Each row is followed by roughly how far along a hidden order it lies, from 0 to 12. A new part has a new order.
[-25   0   2 -13   0  -6 -35  10  -9  12   1   2 -48 -27   9  -3   0  12
   8  11  10  12 -40 -13  -3   0 -19  -4   0   3 -15   5 -13  16  -9   2
   0   8 -12   1  15   1   1  -3  12 -15 -23  -8  -7  -2  -8  -5  -7 -21
   5   0 -19  -6   3  -6  -2   6]  11
[-3  0 -1 -4 -1 -2 -3  7  3  2  1 -2  0 -3  0  0  0  2  4 -2  2  0 -5  0
 -4  0  0 -4  1  2 -4  0 -2  1 -4  2  5 -1 -3  0  5  1  2  1 -2 -4 -3 -3
  0 -2  2  1 -2 -2 -1  0 -1 -1  1  0 -2  4]  7
[ -9  -4   0  -3   1   0  -9   9   2   7  -2   1 -20  -7   2  -4  -2   4
   5   2   6   4 -11  -3  -4   1  -4 -11   2   7 -10  -4   0  -1  -2  -1
   5   5  -4   2   2  -3   7   2   2  -7 -13  -5   0   0  -3  -1  -1  -5
   0   2  -9  -1   0   0   0   6]  9
[ -1  -1   0  -9   2  -2 -10  -1  -1  12   4   1 -17  -8   3   0   1   6
   6   1   4   6 -29  -5  -5  -4  -9  -8   1   1 -10  -2   0   8  -3  -2
   4  11  -8   2  -1   2   6   0   4 -10 -18  -7   0  -3  -4   0  -3  -3
   1   1 -14   0  -1  -1  -5   4]  9
[-16  -5  -6   4   3   3  -3  13   0   5  -5   1 -12  -5   1  -6  -2   3
   5   2   7   4 -20   0  -4   4   5 -10  -1  11 -16  -1   1  -8   3  -3
   8   5  -5   0   4  -2  10   9   3  -9 -10  -4   6  -1  -1  -3   2   1
   5   2  -7   0  -7   7   6   4]  8
[ 12   6   1   7  -2   6   2 -10  -9  -8   2   2  16  10   1   6   3  -5
  -8   2  -7  -2  33  -2  11   4 -14  29  -5  -4  14   7   1  -2   6   0
 -15  -2  13  -2 -15   1 -10  -1   5  13   9   7  -4  -1  -7   0   2   2
   7  -4   8  -4  -7   4   4 -13]  5
[  5   0   1   6   1   4  17  -5  -6   0   5  -3  26  18   0   3   2  -6
  -4  -6  -6  -4  10   3   5   1   3  11  -4   0  11   1   5  -8   8  -1
 -14  -1   6  -1 -15   1  -7  -3  -2  11  13   7   0   1   0   1   3   6
   3  -1  13   2  -8   6   4  -8]  4
[ 24  13   6  -5  -7  -5  10 -33  -1 -11  16  -2  26  10   2   9   5   6
 -10  -3 -10  -6  58  -1   6  -6   5  24  -2 -10  25  18  -5  11  -1   9
 -17  -8   1   1  10   9 -24 -15  -5  22  27  16  -4   3   1   4  -7   0
  -8  -6  16   1  10  -9  -7  -8]  3
[-1  2  0  3  2  5 -1  1  0  0 -2  3  4 -2  0 -2  0 -2  0  1  3 -2 -6  1
  3  1 -9  6 -1  1 -1  1  1 -2  1 -1 -3  0  4  0 -1 -1  1  2  2  1 -1  2
  2 -1 -1  0  2 -1  2 -1  4 -1 -5  0  4 -3]  6
[-11   0   0  -6   2  -1  -7  13   0   3  -5  -1 -23 -16   0  -6   0   3
   6   3   7   2 -23  -2  -4   2  -5  -8   2   5  -4  -9   3  -6  -1  -2
   9   6  -7   4  -4  -4   7   5   2  -9 -20  -6   3   1  -2  -2  -2  -8
   2   1 -11  -2  -5   6   2   4]  9
[ 22   5   5   5  -3  -1  22 -15   2 -12   7   0  48  19  -4   6   1  -6
 -10  -5  -8  -6  37   6   6  -2  15  12  -3  -3  19   7   5  -2   5   3
 -11  -7   8  -2  -3   4 -13  -4  -7   7  19   3   0   2   7   5  -1  10
  -4  -3  23   3   0  -2   0  -9]  3
[ 21   6   5  12  -4   0  16 -26  -2 -15   4   0  55  16  -3  13   5  -8
 -12  -3 -11  -8  63   4  10  -2  10  26  -3 -10  26  13  -3   2   8   3
  -6 -12  10   4  -4   5 -19 -10  -9  17  29  15  -3  -1   0   5   1   9
  -2  -7  21   5   3   0  -3 -11]  2
[ 12   2   3   4   0   2  24  -3  10 -16  -3  -1  21  10  -5   3  -3  -4
  -6 -11  -8  -7  30   6   1   1   6  -2  -2  -6   6   0  16  -6  -1   1
  -2  -7   6   1  -2   2   1  -4  -7   8  24   7   2   6   0   3   0   8
   0   0  13   4  -6   2   6  -6]  4
[ -5   0  -1  -2   1   0  -9  -2  -6   0   0   3 -10  -2   4   2  -1  -2
   3   3   1   1  -7  -2   4  -1  -9  12  -1  -2   4   4  -5   0   4   0
  -6   4   2   0  -6  -2   0   1   4   1  -8  -1  -2  -1  -6  -2   2  -2
   6  -1   3  -3  -5  -2   7  -4]  7
[-18  -2   3  -8   0  -4 -19   7  -3   6  -2   1 -28 -18   5  -4  -1   4
   7   5   8   5 -27  -7  -5  -1 -11  -4   2   3  -9   0  -7   8  -6   0
   1   4  -8   0   9  -2   8  -1   5 -10 -11  -7  -2  -2  -3  -2  -3  -7
   1   2  -7  -5   3  -4  -4   6]  9
[-22 -13   2  -9   4  -3 -39   9  -8  19  -5   5 -40 -21   9 -12   2  13
  15  10  18  11 -61 -11 -11   2 -16 -33   3  11 -18 -10 -10   8  -7  -6
   6   9 -11   4  11  -8  15   4   3 -28 -30 -16   6   7   3  -8  -2 -12
  10   4 -12  -3  -8   6  -3  15]  12
[10  1  0  5 -2  0 18 -9  1 -6  2 -1 24 14 -3  4  2 -5 -7 -4 -5 -6 18  0
  8 -1  4  8 -3 -2 13  5  7 -4  4 -3 -4 -7  7  0  0  2 -7  0 -4 11 11  6
 -1  1  5  4  1 10 -4 -2  5  0 -5  4  3 -6]  4
[ 3  0  1 -1 -3 -2  0 -1 -1 -2  7 -1  3  6  1  1  2  3 -2  1 -1 -4  5  1
 -2  1 -5  1  1 -2 -2 -1  0  5 -3  1 -1 -1 -4  3  8  4 -4 -2 -3  2  1  1
  2  2 -2  1 -3 -1 -2 -1 -1  1  0  3 -3 -3]  7
[ -2   2   2  -2  -1   1 -10   3 -10   4   1   0 -19  -3   4   0   3   3
   3   4   1   3  -6  -4   8  -1  -8   6  -3  -2   0   2  -8   6   0   1
  -4   5   1   4   1  -2  -1  -2   4  -4  -2   0   1  -2  -4  -1  -2  -8
   1   3  -7  -2  -3   1  -2  -1]  7
[ -4   1   3   0  -1  -1  -3   0  -1   0   1   2 -11  -3   5   0  -2   3
   1   1   3   3  -8  -4  -3  -1  -2   2   2   5  -2  -4  -6   6  -2  -1
   1   2  -3   2   3   2   1  -3   2  -1  -1  -1  -1   1  -3  -2  -2  -3
   1  -1  -3  -1   1  -4  -1   0]  7
[ -1   1   3  -6  -3  -4 -11  -3  -2   0   4   0 -10  -4   2   2   0   6
   1   1   8   4  -5  -2  -5  -3  -5  -2   0  -2   4   4  -6  10  -5   3
   0   0  -6   1  14   3  -4  -3   1   0  -2  -6  -4  -3   0   0  -4  -6
  -3   0  -3   0   5  -6  -5   2]  7
[ -2   8  -5  10  -4   9   2 -12   5  -1  -5  -1  19 -12   1   0  -2  -4
  10 -33  -1  -8  56   5   2 -10  27   3   2  -8   0   1   9  -2  -5   8
  -2  -1   5   0 -23  -3  10   2  -2  -4 -15  -1  20   9  -8  -3  -2   8
  -7   1   2  -4  -5  -4  -5  -1]  6
[ -5  -5  -2  -5   3  -1 -23   7  -5  12  -3   2 -34 -15   2  -6  -1   5
  11   7   8   6 -26  -6  -5  -1 -12 -12   1   5 -16  -4  -9   3  -5  -2
   1   8  -8   1   7  -3   8   3   7 -11  -6 -10  -3  -1  -5  -5   0 -14
   1   2 -11  -3   1  -4  -3   3]  10
[ 20   3   3   6  -4  -2  26 -12   4 -13   7  -3  35  15  -5  10   0  -2
  -9  -7  -9  -5  35   9   7  -3  16   7  -2 -10  16   3   8  -4  -3   1
  -5  -9   2   2   3   5  -9  -4  -9  15  16   7   1   1  -1   4   0  11
  -6  -1  25   4   5  -2  -3  -1]  3
[ 7  3  1  3  0  1 -2 -5 -3 -4  5  0  1  6  2  2  1 -2 -2  1 -2  0 15  0
  4 -1 -5 13 -2 -3  6  4  0  0  4  2 -7 -1  2  0 -4  1 -8 -3  3  4  6 10
 -4 -1 -2  0  1  2  3 -2  2  0 -1  4  0 -5]  6
[ 12   4   1   5  -2   1  24 -11   4  -5   3  -1  26  12  -6   6   1  -5
  -8  -4  -6  -6  34   3  -1  -1  18   1   0  -8  11  -1   7  -4   3   1
  -2  -8   4   0  -2   4  -6  -1  -6  13  16   5   3   1   7   4  -1   7
  -5  -2  14   4   5  -4  -2  -2]  4
[-25  -8  -2  -8   0  -3 -32  18  -1  14  -5   2 -54 -25   7 -11  -5   7
  16   6  15  16 -63  -8 -13   1 -21 -27   5  11 -25  -9  -8   5  -8  -5
  17   8 -15   0  10  -5  25   7   8 -27 -26 -18   2   1  -1  -4  -3 -20
   2   5 -34  -2   4  -2  -1  14]  12
[  5  -3  -3   5   2   4  11   0   5  -6  -2  -1  19   8  -4   0   0  -6
  -5  -2  -3  -4   9   5   1   1  10  -2   0   1   2  -4   6 -10   5  -3
  -4  -4   4  -1  -7  -2  -2   4  -3   3   4   8   3   1   5   1   4   7
   0   1   8   4  -4   3   2  -1]  5
[ -9  -2  -7  -4  -2  -2  -8   2  -9   8   1   2  -3 -10   3   1  -1   3
   6   0   2  -2  -5  -5  -2   1   4  -8  -1  -1 -11  -7  -9   8   0  -1
   1   3  -5   7   9   1   2   0   1  -6 -11 -10  -6   0  -8  -2  -7  -8
  -1  -1  -7  -4   2   0   2   7]  8
[-21   2   1   2   0   2   3  -3   0  -6   2   0 -11   5   1   3   2  -3
  -5  -4  -3  -2   8   5   1  -4   5   6  -1  -2   5  -1   3  -2   2   1
  -3  -4   1  -2   1   3  -2  -1  -5   1   7   6   1  -1   2   2   0   7
  -3  -1   5   2  -1  -1   0  -2]  5
[-12  -1   2  -5  -1  -3 -16   4  -3  10   2   1 -25  -8   3  -5  -1   8
   6   6   9   2 -17  -8  -4   1 -13  -7   0   3  -4   1  -5   9  -5   0
   3   6  -6   6   5   2   2   0   5  -6 -11  -7  -2   2  -4  -2  -7  -7
  -3   1  -9  -2   4  -4  -1   2]  9
[ 29   8   2   4  -2   2  20 -25   8  -7   8   6  63  13  -4  17   1 -10
 -17  -3 -14  -6  56   6  14   2   5  20  -6 -16  21   2   2  -5   8  -6
  -9  -1  13  -4   2   8 -24  -7  -4  22  26  11  -5  -1  -6   4   1  12
  -2  -5  27   3  -1  -2   2 -14]  2
[ 16   2   1   3  -2  -1  24  -9   8 -13   3  -3  28   8  -5   5   0  -4
  -8  -8  -8  -9  33   6  -1  -1  26  11   0  -6  24   3   4  -2  -1   4
   0 -11   3   2   3   5  -6  -3 -11   5  20   3  -1   1   7   4  -1   7
  -7  -1  12   5   2  -7  -6   1]  4
[ 12   0   2   3  -9   4  24  -9  -2  -5   4  -1   7  32  -4   7   2  -6
  -8  -7  -9  -9  35  -2   7 -11  22  -5  -1  -7  16   7  -4  -2   1   5
   1  -9 -10  12   2   4  -5  -6  -9  12  22  12  -3   6   6   4  -3  19
   1   0  13  -1  12   0 -10   5]  4
[-13  -1  -1  -3   0  -1 -10  11   0   2  -3   2 -20 -16   0   1  -1   4
   4   2   4   8 -15  -4  -1   2   0  -7   2   3  -8   0  -4   3  -7   0
   6   5  -8   2  -3  -1   8  -1   1 -10 -18  -3   3   1  -6   0  -1  -3
   3   1  -8   0   1   0   4   4]  8
[-11  -1   1   0   3  -2  -6   6   0  11  -4   1 -11 -16   1  -9   0   4
   4   1   8   5 -23  -6  -5   2 -11  -7   2   4  -9  -4  -4   2  -3  -1
   4   1  -4  -1   7  -1   9   4   4 -13 -16  -5   0  -2  -2  -1  -1  -8
   1   2 -14  -4   4  -1   0   6]  9
[-12  -1   2  -5  -3  -4 -16   2   3   5   2   0 -17 -11   2  -1  -1   5
   2   0   3   3 -14  -3  -7  -2   3 -14   2   1  -5   1  -3   5  -7   0
   5   0 -11   1  10   0   5  -2  -2  -6   0  -2  -1   1   1   0  -4  -4
  -5   1  -6   1   3  -5  -3   5]  8
[-22   2  -1   1   2  -3  -8  20  -5  13  -3   1 -33 -21   4  -3   0   3
   7   7   4   5 -38  -1  -8   4 -18  -5   1  -2  -6   9  -2   6   1  -6
  -3   1  -6  -3  -1  -4  10   2   6  -8 -13  -3  -1  -2   3  -2  -4  -7
   9   2 -11  -6   2   0  -2  10]  9
[ -1  -1   0  -2   0  -2  -7   0   0   3   0   1 -11  -9   3   0   0   2
   1   1   1   1 -11   0  -1   1 -17  -1   1   1  -7   1  -3   1  -1   0
   0   1  -2   0   4  -1   1   0   3  -2   2  -2  -1   0   1   0  -1  -5
  -2   1  -3  -1   2  -1   0   1]  7
[-14   0  -1  -2   3   5 -11   4  -6   2  -4   3 -14 -12   5  -2   0   0
   6   5   1   3 -20  -5   2   3  -9   7  -2   3 -11   0  -4   3   1  -2
  -5   3   2  -1  -6  -2   7   2   7  -4  -8  -3  -1  -2  -7  -3   1  -6
   5   0 -10  -5  -5   0   3  -2]  8
[-16  -2   0  -7   0  -2 -17   3  -4   7  -3   0 -23 -11   4  -2  -1   3
   5   5   7   6 -17  -3  -4  -1 -16  -6   0   2  -8   0 -10   6  -5  -2
   3   6  -6  -1   5  -3   8   0   3  -9 -15  -8  -2   0  -1  -4  -2 -11
   2   1 -10  -2  -1  -4  -1   3]  9
[  1   3   2   0  -2  -1   1  -4   0   2   1  -1  -4  -6   3   0   1   1
   2   7  -2   0 -18   1   0  -5  -5  -3  -1  -3   0   1  -6   2  -2   3
  -3   4  -4   1  -3   4 -11   1   1   3  -4   1   0   1   2   3  -1  -9
  -3  -1   1   1   5  -2  -4  -3]  7
[ -7  -4  -1   1   1   1   5  -2   1   3  -3  -4  -5 -13   2  -5  -3   0
   1   0   3  -2  -3   4 -11  -1   6  -7   2   9  -8 -14   3  -4   1  -3
   3   3  -7  11  -3  -3   5   6   0  -5   4  -1   1   1   0   0   0   7
   1   2  -4  -2   1   8   7   8]  7
[ -2   0   4 -13  -4 -10 -17  -5   1   9   5  -1 -33 -17   8   0  -2  13
   7   3   3   8 -18 -10  -7  -5  -3  -7   4  -1  -8   3 -11  14 -12   1
   6   2 -15   2  20   3   1  -7   1 -10 -14  -5  -1   0   2   0  -7 -10
  -7   1  -8  -1   9  -8  -6   8]  9
[ 43   9   2  14  -3   5  52 -30   4 -16  10  -1  63  32  -9  14   5 -11
 -19  -7 -20 -14  63   8  17   1  24  29  -6 -15  38   8   9  -8   7   4
 -16 -18  17  -1  -7  10 -24  -8  -6  27  38  16  -8   3   6   6   2  24
  -5  -5  42   2  -1  -3   0 -18]  0
[-33  -2   3 -13   1  -4 -38   9  -7  14  -1   2 -58 -28  11  -3   0  12
  17  10  20  12 -63 -12  -6   0 -20 -11   3  10 -21  -2 -17  13 -11  -4
   6  13 -13   0  21  -5   9   0  13 -25 -32 -15  -3  -1  -9  -6  -6 -20
   4   3 -35  -7   4  -3  -5  10]  12
[ 12   3  -1   7   0   2  20  -8  -5  -5   0  -1  29  14  -4   4   0  -5
  -7  -7  -9  -3  45   6   7  -1   7   4  -1  -5  13  -3   4  -1   5  -1
  -8  -5   7  -3 -11   1  -4  -1  -6  12  13   7   2   2  -1   2   3   7
   3  -3  16   2  -3   0   4  -7]  4
[ 55   8   2  13  -6   4  54 -44  13 -21  10  -6  63  49 -12  12   2  -9
 -21 -14 -27 -16  63  18  11  -1  45   8  -2 -12  47   4  20 -11   7   5
  -8 -21  12   1 -10   7 -23  -7 -20  37  53  17   4   3  13  10   2  16
 -14  -5  36  11   2   3   0 -13]  0
[  3   1   1   1   1   1  -4  -1   0   1   0   1 -33   3   0   0   0  -1
   0   0   1   0   0  -1   1   0   3   6   0  -2   0   1   2   1   0   1
  -1   7   1   1  -3   2  -2   0  -1   5   0   1  -1  -1   1   0  -1  -2
  -1  -1   4  -1   0   0   1   1]  6
[-15   3   0  -1   4   3 -18   6 -14  11  -6   3 -51 -18   6  -5   1   0
  10   5   9   7 -37  -9   1   5 -24   7   0   8 -16   0  -5   3  -3  -3
  -7   9  -4   2  -7  -8  11   2  14  -6 -16  -7  -2  -4  -8  -4   1 -10
  10   1 -22 -11  -6   1   6   1]  10
[  7  -1  -3   9   6  10  18  -1  -2  -7  -7  -2  21  17  -6  -2   1 -11
  -4  -3  -4  -5  20   6   9   1   6   8  -3  -1   5  -2  13 -13   9  -2
  -7  -1  12  -4 -18  -2   2   5  -2   5   9   6   5   0   4  -2   5   8
   2   1   6   3  -9  12   7  -8]  4
